Below are the code and all the weights of a small trained network. Each question names an input and a target symbol and asks about switching units off, where a switched-off unit gives its printed mean instead of its output.

import numpy as np


def w(rows, s, z=0):
    codes = np.array(rows[::2]) - 128.0
    scale = np.full(codes.shape[1], s)
    scale[-1] = z or s
    return codes * scale


def f(y):
    return y / 2 * (1 + np.tanh(0.7978845608 * (y + 0.044715 * y**3)))


def softmax(a):
    e = np.exp(a - a.max(-1, keepdims=True))
    return e / e.sum(-1, keepdims=True)


def log_softmax(a):
    a = a - a.max(-1, keepdims=True)
    return a - np.log(np.exp(a).sum(-1, keepdims=True))


def net(x, mask):
    ids = ['Παδζθτφ'.index(c) for c in x.split()]
    T = len(ids)
    res = E[ids] + P[:T]
    u = 0
    for l in range(3):
        q, k, v = (res @ M[l].T for M in (Q, K, V))
        z = softmax(np.where(np.tri(T) > 0, q @ k.T / 3**0.5, -1e9)) @ v
        res = res + np.where(mask[u], z, O[l][:, -1]) @ O[l][:, :-1]
        u += 1
        y = f(res @ A[l][:, :-1].T + A[l][:, -1])
        res = res + np.where(mask[u : u + 8], y, B[l][:, -1]) @ B[l][:, :-1]
        u += 8
    return log_softmax(res[-1] @ U[:, :-1].T + U[:, -1])


Q, K, V, O, A, B = {}, {}, {}, {}, {}, {}
E = w([
[138,114,54,200,118,113,135,163,78],'Π',
[170,150,101,166,154,112,97,95,85],'α',
[100,129,55,219,59,197,143,152,70],'δ',
[152,173,110,188,133,201,81,96,55],'ζ',
[106,85,178,114,138,166,104,42,116],'θ',
[168,41,136,203,208,198,134,168,247],'τ',
[98,93,132,46,20,159,128,168,108],'φ',
],0.014)
P = w([
[167,139,155,139,84,105,239,64,136],'0',
[97,162,111,112,203,111,215,120,121],'1',
[95,173,69,85,223,164,127,71,115],'2',
[170,91,81,131,132,109,111,107,164],'3',
[80,167,145,120,179,133,190,165,94],'4',
[137,126,75,96,197,169,97,96,119],'5',
[148,87,109,142,110,90,89,138,166],'6',
[80,168,173,119,166,139,154,207,87],'7',
[143,80,84,132,158,196,86,109,117],'8',
[127,65,149,170,82,94,81,170,182],'9',
[48,134,175,141,156,131,131,251,41],'10',
[119,67,114,164,124,210,73,119,136],'11',
],0.011)
Q[0] = w([
[182,112,151,170,159,252,94,2,191],'L0H1',
[132,218,224,139,104,137,144,113,83],'L0H1',
[54,117,44,40,95,138,81,137,152],'L0H1',
],0.0045)
K[0] = w([
[149,104,143,200,131,145,66,74,199],'L0H1',
[150,111,219,153,90,52,116,73,118],'L0H1',
[3,168,182,93,73,197,74,199,235],'L0H1',
],0.0053)
V[0] = w([
[97,171,138,254,53,137,133,177,124],'L0H1',
[114,80,92,109,152,131,151,154,126],'L0H1',
[97,175,111,53,60,113,182,114,235],'L0H1',
],0.0053)
O[0] = w([
[253,127,162,160,129,189,155,166,77,114],'L0H1',
[30,82,59,190,154,162,106,122,118,174],'L0H1',
[146,27,151,206,133,74,193,82,138,7],'L0H1',
],0.0074,0.0017)
A[0] = w([
[239,89,112,171,91,2,156,109,85,63],'L0N1',
[80,171,175,144,125,189,172,111,61,99],'L0N2',
[136,214,169,187,150,128,124,186,108,81],'L0N3',
[142,103,96,181,129,192,56,56,92,152],'L0N4',
[50,58,132,112,173,76,142,141,150,4],'L0N5',
[75,147,138,73,106,113,192,121,115,191],'L0N6',
[156,117,86,27,85,136,67,152,137,157],'L0N7',
[118,101,69,154,162,125,175,60,140,133],'L0N8',
],0.0067,0.0017)
B[0] = w([
[202,185,93,187,39,69,191,158,211,135],'L0N1',
[132,71,184,80,164,56,189,156,76,192],'L0N2',
[150,117,142,9,139,44,139,143,183,158],'L0N3',
[132,91,105,148,165,146,77,76,114,253],'L0N4',
[254,133,156,159,22,95,140,119,142,130],'L0N5',
[176,187,144,96,133,233,159,191,186,149],'L0N6',
[116,125,144,113,118,205,150,127,198,161],'L0N7',
[45,108,43,48,129,105,144,98,162,160],'L0N8',
],0.0059,0.0053)
Q[1] = w([
[129,135,29,140,97,254,30,129,141],'L1H1',
[136,50,31,38,126,244,47,51,110],'L1H1',
[175,119,153,200,71,114,124,83,138],'L1H1',
],0.0067)
K[1] = w([
[63,132,201,154,106,105,22,185,149],'L1H1',
[114,60,168,136,123,119,57,201,101],'L1H1',
[151,135,1,128,143,140,67,131,73],'L1H1',
],0.0063)
V[1] = w([
[226,132,115,122,90,177,153,70,214],'L1H1',
[145,176,81,119,170,1,69,107,69],'L1H1',
[138,34,235,146,71,255,112,145,64],'L1H1',
],0.0047)
O[1] = w([
[136,132,216,104,192,201,215,79,187,187],'L1H1',
[89,103,190,206,80,2,143,52,81,5],'L1H1',
[94,133,78,34,182,174,71,102,79,231],'L1H1',
],0.0076,0.0031)
A[1] = w([
[99,106,66,158,24,101,132,192,174,189],'L1N1',
[94,81,91,120,141,168,171,97,79,123],'L1N2',
[151,147,108,213,112,134,163,154,85,110],'L1N3',
[110,113,151,128,158,141,156,179,126,122],'L1N4',
[118,84,175,84,169,147,57,105,84,142],'L1N5',
[104,119,64,79,242,155,108,184,152,178],'L1N6',
[91,77,144,90,172,87,254,130,170,135],'L1N7',
[198,208,127,123,124,54,89,143,144,252],'L1N8',
],0.0064,0.0035)
B[1] = w([
[161,147,97,170,200,153,102,194,103,150],'L1N1',
[91,200,117,55,171,147,95,122,84,185],'L1N2',
[179,228,93,118,52,173,177,159,108,136],'L1N3',
[126,122,123,125,87,98,96,151,62,145],'L1N4',
[60,144,123,157,224,88,124,211,181,202],'L1N5',
[72,215,184,255,94,143,190,111,80,254],'L1N6',
[202,213,198,96,122,44,86,141,127,160],'L1N7',
[156,55,98,239,195,171,227,94,132,133],'L1N8',
],0.0063,0.0096)
Q[2] = w([
[125,133,107,147,160,95,134,123,82],'L2H1',
[81,151,7,143,155,185,32,86,152],'L2H1',
[120,178,149,140,174,144,178,143,71],'L2H1',
],0.012)
K[2] = w([
[164,57,175,145,139,24,105,105,142],'L2H1',
[54,59,170,166,135,156,16,255,109],'L2H1',
[196,83,186,86,91,164,157,139,168],'L2H1',
],0.0077)
V[2] = w([
[137,110,124,2,138,156,83,110,127],'L2H1',
[71,98,186,134,146,108,129,153,204],'L2H1',
[113,99,219,143,218,98,112,27,102],'L2H1',
],0.0085)
O[2] = w([
[131,203,13,80,163,202,90,97,130,145],'L2H1',
[141,142,126,91,251,173,172,198,185,4],'L2H1',
[203,116,161,105,166,94,98,178,58,105],'L2H1',
],0.012,0.0022)
A[2] = w([
[212,46,73,132,105,109,67,79,178,174],'L2N1',
[91,241,5,153,177,145,101,154,78,224],'L2N2',
[235,120,51,112,158,120,137,180,125,44],'L2N3',
[91,43,104,44,168,91,79,119,107,7],'L2N4',
[3,77,157,135,91,101,131,54,167,64],'L2N5',
[161,104,166,78,197,49,198,248,116,199],'L2N6',
[121,215,121,83,206,143,106,142,134,142],'L2N7',
[105,137,88,118,159,200,190,99,193,89],'L2N8',
],0.0061,0.0019)
B[2] = w([
[58,106,178,152,146,80,131,106,254,133],'L2N1',
[147,115,154,16,98,111,110,123,155,253],'L2N2',
[111,100,130,73,99,53,141,73,106,152],'L2N3',
[190,158,79,72,106,111,142,110,133,138],'L2N4',
[212,148,16,114,109,146,164,150,118,176],'L2N5',
[141,111,151,151,127,135,196,4,113,182],'L2N6',
[138,96,94,109,127,132,149,152,146,209],'L2N7',
[106,178,217,96,107,100,93,184,151,178],'L2N8',
],0.0086,0.02)
U = w([
[124,79,87,112,97,58,176,186,191,90],'Π',
[86,44,187,94,70,68,102,47,196,6],'α',
[144,164,77,153,97,190,136,55,119,90],'δ',
[198,211,208,155,74,135,10,98,76,177],'ζ',
[254,81,95,86,135,151,134,155,150,148],'θ',
[126,121,127,153,181,218,202,122,142,235],'τ',
[75,162,164,92,84,92,128,120,207,134],'φ',
],0.0042,0.0027)

Each question gives the input, a string of symbols that net reads in full, and the target symbol t.
The units are the heads (3 rows each of Q, K, V and O) and the neurons (one row each of A and B). Each row of codes is followed by its name. A weight is (code - 128) times the scale printed after its matrix; where a second scale follows, it is the last column's (O, A, B and U).
mask holds one flag per unit, layer by layer, with each layer's heads first. A switched-off unit (its flag False) gives its mean, the last column of its rows in O or B, instead of its output. The means were averaged over made-up inputs and are rounded, as every weight is.
A unit's drop is (log p(t) with every unit on - log p(t) with that unit switched off) / (log p(t) with every unit on - log p(t) with every unit switched off).
The circuit of an input: a set's keep is (log p(t) with only the set's units on - log p(t) with every unit switched off) / (log p(t) with every unit on - log p(t) with every unit switched off). Starting from the 12 units with the biggest drops (on a tie, the unit counted first), units are removed one at a time, each time the one whose removal leaves the highest keep (on an exact tie, the one counted first), for as long as the keep stays at least 0.8.
circuit, biggest first: the units of the circuit, biggest drop first
unit that matters most: the unit with the biggest drop
top k neurons: the k neurons with the biggest drops, biggest first
k most important neurons of layer l: the k neurons of layer l with the biggest drops, biggest first
input φ θ δ δ ζ ζ ζ α θ τ δ, target φ: top 2 neurons : (L1N6; L0N6)
input θ θ φ φ ζ ζ φ, target ζ: unit that matters most : L0H1
input τ τ ζ α Π θ α ζ θ τ θ, target τ: circuit, biggest first : (L2H1; L2N2)
input ζ α ζ, target ζ: circuit, biggest first : (L2H1; L2N7)
input α δ ζ θ θ, target α: top 3 neurons : (L2N6; L0N1; L1N8)
input θ φ τ φ, target τ: 2 most important neurons of layer 2 : (L2N2; L2N3)
input θ α θ θ, target θ: top 2 neurons : (L1N6; L2N4)
input θ Π θ θ θ ζ τ Π, target θ: circuit, biggest first : (L2H1; L1N6; L2N2; L0H1)
input φ τ θ ζ θ θ τ δ δ α Π, target φ: top 2 neurons : (L1N6; L0N6)
input δ α φ ζ ζ α, target ζ: circuit, biggest first : (L2H1; L1H1; L2N7)
input δ φ φ θ ζ ζ, target θ: 2 most important neurons of layer 1 : (L1N5; L1N6)
input θ Π α θ ζ θ Π ζ τ, target τ: circuit, biggest first : (L2H1; L2N2; L1N6)
input φ τ φ ζ θ δ δ φ θ φ τ ζ, target φ: top 4 neurons : (L1N6; L2N8; L2N2; L1N1)
input θ ζ τ τ ζ ζ, target τ: circuit, biggest first : (L2H1; L1N6; L2N2; L1H1)
input ζ δ α ζ θ θ θ, target θ: 2 most important neurons of layer 1 : (L1N5; L1N6)
input α ζ δ, target ζ: unit that matters most : L2H1
input ζ τ Π, target τ: circuit, biggest first : (L2H1; L1N6; L2N2; L2N6)
input Π θ Π τ φ φ φ Π, target Π: top 3 neurons : (L2N5; L0N1; L1N3)
input θ τ τ φ ζ, target θ: top 2 neurons : (L0N2; L1N6)
input α δ θ φ φ, target α: top 2 neurons : (L0N1; L2N6)
input τ θ α δ φ Π φ ζ, target τ: unit that matters most : L0N2
input θ φ θ φ δ δ α ζ δ τ ζ φ, target φ: top 4 neurons : (L2N8; L0N7; L1N5; L2N2)
input Π Π θ θ θ α τ α τ φ τ, target Π: top 2 neurons : (L2N5; L0N1)
input θ ζ φ φ δ θ θ α τ, target τ: circuit, biggest first : (L2H1; L1N6; L2N2; L0H1)
input θ θ θ φ θ θ δ, target δ: top 3 neurons : (L1N1; L2N5; L1N5)
input φ φ δ φ φ φ α, target α: top 4 neurons : (L2N1; L1N6; L0N1; L1N5)
input ζ τ τ Π α τ φ δ, target ζ: unit that matters most : L0N2
input Π α θ ζ α α θ δ, target Π: top 4 neurons : (L2N5; L0N1; L1N3; L0N2)
